Below is a small trained network, with its code and all its weights. Each question gives an input and a class and asks what happens when units are switched off, that is, made to give their printed mean instead of their output.

import numpy as np


def w(rows, s, z=0):
    codes = np.array(rows[::2]) - 128.0
    scale = np.full(codes.shape[1], s)
    scale[-1] = z or s
    return codes * scale


def f(y):
    return np.maximum(y, 0)


def log_softmax(a):
    a = a - a.max(-1, keepdims=True)
    return a - np.log(np.exp(a).sum(-1, keepdims=True))


def net(x, mask):
    res = np.array(x, float).reshape(1, 7) / 4 @ E
    y = f(res @ A[0][:, :-1].T + A[0][:, -1])
    res = res + np.where(mask, y, B[0][:, -1]) @ B[0][:, :-1]
    return log_softmax(res[-1] @ U[:, :-1].T + U[:, -1])


A, B = {}, {}
E = w([
[61,170,29,37],'x0',
[31,150,64,139],'x1',
[215,164,162,156],'x2',
[254,139,227,150],'x3',
[141,94,156,109],'x4',
[87,89,115,105],'x5',
[215,65,252,84],'x6',
],0.0052)
A[0] = w([
[92,139,114,165,141],'n0',
[184,105,104,107,188],'n1',
[207,11,160,194,127],'n2',
[145,121,109,134,121],'n3',
[171,2,153,111,254],'n4',
[144,175,116,31,109],'n5',
],0.012,0.0022)
B[0] = w([
[152,123,124,124,181],'n0',
[85,137,179,134,171],'n1',
[97,97,78,141,255],'n2',
[154,183,185,126,132],'n3',
[112,196,82,123,241],'n4',
[154,132,8,187,178],'n5',
],0.012,0.0073)
U = w([
[99,148,118,123,182],'0',
[186,2,46,166,160],'1',
[101,64,125,140,178],'2',
[90,147,141,98,172],'3',
[79,92,134,182,120],'4',
[66,159,138,175,79],'5',
[80,180,135,122,80],'6',
[177,9,193,56,3],'7',
],0.0087,0.007)

Each question gives the input, the list of numbers given to net, and the class t.
The units are the neurons (one row each of A and B). Each row of codes is followed by its name. A weight is (code - 128) times the scale printed after its matrix; where a second scale follows, it is the last column's (A, B and U).
mask holds one flag per neuron, in row order. A switched-off neuron (its flag False) gives its mean, the last column of its row in B, instead of its output. The means were averaged over made-up inputs and are rounded, as every weight is.
A unit's drop is (log p(t) with every unit on - log p(t) with that unit switched off) / (log p(t) with every unit on - log p(t) with every unit switched off).
The circuit of an input: a set's keep is (log p(t) with only the set's units on - log p(t) with every unit switched off) / (log p(t) with every unit on - log p(t) with every unit switched off). Starting from all 6 units, units are removed one at a time, each time the one whose removal leaves the highest keep (on an exact tie, the one counted first), for as long as the keep stays at least 0.8.
circuit, biggest first: the units of the circuit, biggest drop first
unit that matters most: the unit with the biggest drop
k most important neurons: the k neurons with the biggest drops, biggest first
drop when u is switched off: that unit's drop, to one decimal
input [-3,-2,-4,5,5,0,6], class 6: unit that matters most -> n4
input [7,-6,-3,-1,-3,-2,-5], class 1: 2 most important neurons -> (n5, n4)
input [7,2,-1,-6,-1,5,-1], class 1: circuit, biggest first -> (n5, n4)
input [7,-2,0,-6,0,2,-4], class 1: circuit, biggest first -> (n5, n4)
input [7,-4,-3,-3,-2,4,-6], class 1: 4 most important neurons -> (n5, n4, n1, n0)
input [8,5,4,-8,5,-8,3], class 1: drop when n1 is switched off -> 0.1
input [8,2,-1,-6,1,0,2], class 1: drop when n2 is switched off -> -0.2
input [8,-3,3,-1,-2,-5,-6], class 1: drop when n5 is switched off -> 0.8
input [-4,-6,-8,7,2,-1,6], class 0: drop when n1 is switched off -> 0.1
input [8,-3,-6,-4,5,-6,-3], class 1: 3 most important neurons -> (n5, n4, n1)
